Here is a tiny trained network, its code and every weight. The questions are about switching its units off for an input and a target symbol, where a switched-off unit gives its printed mean instead of its output.

import numpy as np


def w(rows, s, z=0):
    codes = np.array(rows[::2]) - 128.0
    scale = np.full(codes.shape[1], s)
    scale[-1] = z or s
    return codes * scale


def f(y):
    return np.maximum(y, 0)


def softmax(a):
    e = np.exp(a - a.max(-1, keepdims=True))
    return e / e.sum(-1, keepdims=True)


def log_softmax(a):
    a = a - a.max(-1, keepdims=True)
    return a - np.log(np.exp(a).sum(-1, keepdims=True))


def net(x, mask):
    ids = ['αβγδεζηθλμξπστφψ'.index(c) for c in x.split()]
    T = len(ids)
    res = E[ids] + P[:T]
    u = 0
    for l in range(2):
        q, k, v = (res @ M[l].T for M in (Q, K, V))
        z = softmax(np.where(np.tri(T) > 0, q @ k.T / 4**0.5, -1e9)) @ v
        res = res + np.where(mask[u], z, O[l][:, -1]) @ O[l][:, :-1]
        u += 1
        y = f(res @ A[l][:, :-1].T + A[l][:, -1])
        res = res + np.where(mask[u : u + 12], y, B[l][:, -1]) @ B[l][:, :-1]
        u += 12
    return log_softmax(res[-1] @ U[:, :-1].T + U[:, -1])


Q, K, V, O, A, B = {}, {}, {}, {}, {}, {}
E = w([
[1,91,167,140,177,143,195],'α',
[76,85,184,96,103,111,30],'β',
[204,87,127,186,170,166,156],'γ',
[65,146,128,102,56,164,92],'δ',
[144,125,129,71,95,151,168],'ε',
[155,196,29,198,132,189,99],'ζ',
[221,101,152,129,191,53,101],'η',
[156,114,149,91,50,145,185],'θ',
[143,117,147,85,79,153,176],'λ',
[138,123,149,80,80,154,173],'μ',
[115,208,186,135,102,77,121],'ξ',
[181,136,7,134,99,129,43],'π',
[182,136,78,215,72,158,21],'σ',
[72,136,101,182,123,34,129],'τ',
[101,29,53,95,118,109,184],'φ',
[98,162,134,225,139,195,47],'ψ',
],0.0079)
P = w([
[119,153,178,1,105,223,37],'0',
[116,140,118,69,101,194,74],'1',
[123,147,116,105,110,173,102],'2',
[127,138,101,127,122,154,125],'3',
[128,126,83,140,127,140,132],'4',
[127,116,97,165,120,122,146],'5',
[126,120,88,172,134,119,162],'6',
[124,117,84,191,135,109,173],'7',
[125,106,91,197,148,91,183],'8',
[124,93,81,202,145,86,193],'9',
[126,89,70,201,156,69,200],'10',
[137,88,72,211,141,64,207],'11',
],0.0028)
Q[0] = w([
[134,170,137,40,9,190,106],'0.h0',
[149,57,22,162,173,76,117],'0.h0',
[131,148,88,86,2,176,103],'0.h0',
[136,70,79,211,231,50,157],'0.h0',
],0.005)
K[0] = w([
[228,209,142,37,15,199,55],'0.h0',
[125,45,60,109,128,91,186],'0.h0',
[212,135,112,91,69,145,104],'0.h0',
[16,8,64,186,236,42,255],'0.h0',
],0.0056)
V[0] = w([
[104,253,224,54,69,201,57],'0.h0',
[182,145,97,84,52,195,123],'0.h0',
[98,68,153,154,160,111,202],'0.h0',
[101,122,123,121,89,194,185],'0.h0',
],0.0047)
O[0] = w([
[186,207,225,23,88,146,110,227],'0.h0',
[170,187,95,121,1,168,115,254],'0.h0',
[109,74,154,203,169,65,113,84],'0.h0',
[232,170,147,180,76,97,114,224],'0.h0',
],0.0039,0.00089)
A[0] = w([
[205,107,112,200,123,200,134,205],'0.n0',
[156,118,102,255,177,209,110,193],'0.n1',
[161,145,144,119,84,53,187,173],'0.n2',
[110,207,76,153,115,148,55,206],'0.n3',
[161,121,163,149,226,74,145,193],'0.n4',
[92,80,119,157,146,78,208,255],'0.n5',
[121,82,117,92,104,184,204,221],'0.n6',
[204,108,76,176,131,134,117,189],'0.n7',
[128,99,136,101,95,178,199,209],'0.n8',
[70,70,145,29,91,150,78,164],'0.n9',
[93,178,71,184,90,107,7,254],'0.n10',
[121,93,96,67,92,175,200,201],'0.n11',
],0.0074,0.0034)
B[0] = w([
[170,157,81,179,171,180,142,232],'0.n0',
[129,143,97,253,141,189,122,224],'0.n1',
[167,197,122,114,176,34,145,185],'0.n2',
[106,162,118,221,50,130,78,219],'0.n3',
[163,80,189,215,194,102,112,177],'0.n4',
[78,88,82,181,190,63,192,245],'0.n5',
[102,165,95,48,186,148,201,235],'0.n6',
[195,122,50,203,131,150,114,215],'0.n7',
[116,180,122,48,183,155,177,225],'0.n8',
[88,56,151,22,86,148,70,191],'0.n9',
[85,114,126,228,37,127,62,253],'0.n10',
[114,164,79,23,160,129,192,228],'0.n11',
],0.0057,0.0041)
Q[1] = w([
[86,113,233,46,125,46,133],'1.h0',
[158,141,1,249,115,196,90],'1.h0',
[81,121,145,145,106,72,115],'1.h0',
[81,159,153,58,130,126,193],'1.h0',
],0.0098)
K[1] = w([
[143,217,187,82,58,166,65],'1.h0',
[103,22,84,177,184,78,172],'1.h0',
[51,134,143,151,3,59,39],'1.h0',
[130,247,116,63,92,181,145],'1.h0',
],0.0059)
V[1] = w([
[140,98,67,31,184,179,227],'1.h0',
[1,134,142,125,122,55,154],'1.h0',
[23,148,67,204,102,199,147],'1.h0',
[169,116,54,95,91,45,103],'1.h0',
],0.0067)
O[1] = w([
[99,125,43,155,135,129,193,252],'1.h0',
[74,195,197,113,81,87,178,107],'1.h0',
[169,159,150,65,80,180,160,240],'1.h0',
[192,169,36,156,134,2,69,119],'1.h0',
],0.0088,0.0038)
A[1] = w([
[71,115,79,50,178,92,212,198],'1.n0',
[127,208,151,185,111,90,113,186],'1.n1',
[129,129,142,13,187,136,160,183],'1.n2',
[121,36,124,165,198,65,93,227],'1.n3',
[73,108,86,84,57,188,114,122],'1.n4',
[45,86,132,139,155,38,158,198],'1.n5',
[154,9,130,167,98,165,22,70],'1.n6',
[72,3,132,122,88,172,85,194],'1.n7',
[175,65,92,35,73,74,40,95],'1.n8',
[122,148,82,185,175,72,59,125],'1.n9',
[186,88,185,100,184,127,155,252],'1.n10',
[80,49,244,120,79,149,64,152],'1.n11',
],0.0065,0.0035)
B[1] = w([
[161,194,148,52,168,98,86,254],'1.n0',
[114,152,173,52,57,86,72,174],'1.n1',
[65,111,110,41,202,119,77,190],'1.n2',
[81,88,220,79,90,203,63,167],'1.n3',
[48,62,205,136,108,221,199,177],'1.n4',
[215,185,148,82,73,172,104,182],'1.n5',
[218,63,182,79,247,120,167,176],'1.n6',
[99,124,132,195,227,114,246,158],'1.n7',
[149,2,78,88,5,26,233,148],'1.n8',
[67,80,84,117,167,67,34,164],'1.n9',
[30,78,29,156,85,115,68,161],'1.n10',
[94,198,174,229,214,30,180,162],'1.n11',
],0.0058,0.0097)
U = w([
[22,99,149,134,7,205,196,185],'α',
[212,209,62,147,165,35,222,166],'β',
[150,57,86,198,188,197,199,120],'γ',
[123,127,135,141,125,128,123,12],'δ',
[67,162,122,32,203,158,92,252],'ε',
[172,154,161,98,88,224,82,56],'ζ',
[88,49,117,136,173,96,3,152],'η',
[118,122,144,144,130,130,126,8],'θ',
[105,66,156,175,147,35,224,125],'λ',
[111,125,135,140,120,128,129,21],'μ',
[120,123,131,139,120,127,127,11],'ξ',
[184,50,103,92,40,108,133,105],'π',
[236,118,183,124,120,121,149,85],'σ',
[160,236,184,129,48,66,39,218],'τ',
[58,128,35,196,95,58,121,66],'φ',
[143,188,212,164,184,162,132,60],'ψ',
],0.0056,0.0027)

Each question gives the input, a string of symbols that net reads in full, and the target symbol t.
The units are the heads (4 rows each of Q, K, V and O) and the neurons (one row each of A and B). Each row of codes is followed by its name. A weight is (code - 128) times the scale printed after its matrix; where a second scale follows, it is the last column's (O, A, B and U).
mask holds one flag per unit, layer by layer, with each layer's heads first. A switched-off unit (its flag False) gives its mean, the last column of its rows in O or B, instead of its output. The means were averaged over made-up inputs and are rounded, as every weight is.
A unit's drop is (log p(t) with every unit on - log p(t) with that unit switched off) / (log p(t) with every unit on - log p(t) with every unit switched off).
unit that matters most: the unit with the biggest drop
top k neurons: the k neurons with the biggest drops, biggest first
top k neurons in layer l: the k neurons of layer l with the biggest drops, biggest first
drop of u: that unit's drop, to one decimal
input ζ β γ θ, target ε: unit that matters most	1.n2
input τ μ θ σ α ε φ π θ δ, target α: top 2 neurons in layer 1	(1.n4, 1.n0)
input τ τ δ γ ψ, target γ: top 4 neurons	(0.n1, 0.n7, 0.n4, 0.n0)
input θ ε ε η ξ ψ λ θ λ λ ψ, target η: top 2 neurons	(0.n4, 1.n9)
input ζ θ α σ η, target η: top 2 neurons	(0.n4, 1.n9)
input σ η γ μ ξ ε, target ε: top 2 neurons	(1.n2, 1.n0)
input μ δ μ λ ψ, target ψ: top 2 neurons	(1.n11, 0.n10)
input σ θ β η γ α τ η η ε μ σ, target η: top 2 neurons	(1.n9, 0.n4)
input λ τ π δ φ γ δ ζ τ λ ζ, target τ: top 2 neurons	(0.n5, 1.n1)
input ψ δ α, target ε: top 2 neurons	(1.n2, 0.n10)
input θ ξ δ φ θ σ ζ β β ξ θ ψ, target φ: top 2 neurons in layer 0	(0.n5, 0.n3)
input γ μ γ δ α σ η τ β α ψ, target α: top 2 neurons in layer 0	(0.n5, 0.n1)
input θ θ λ η ε τ λ θ π π, target τ: top 2 neurons	(0.n5, 1.n1)
input π θ σ μ π η β γ ζ, target γ: top neuron	(0.n1)
input τ μ σ ε θ α π σ, target α: drop of 1.n4	0.1
input λ μ β θ δ π, target π: drop of 1.h0	0.8
input β λ δ π ζ θ φ θ, target β: drop of 1.n3	0.2
input ξ ξ σ η σ, target η: drop of 1.h0	0.7
input δ λ γ π γ θ β γ λ, target β: top 2 neurons in layer 1	(1.n3, 1.n4)
input γ η ψ α ζ μ π, target α: unit that matters most	0.n5
input σ δ β σ, target σ: top 2 neurons in layer 1	(1.n6, 1.n8)
input η δ ψ φ, target ε: top 2 neurons in layer 1	(1.n2, 1.n0)
input ξ λ ε δ ψ, target ψ: top 3 neurons in layer 1	(1.n11, 1.n6, 1.n7)
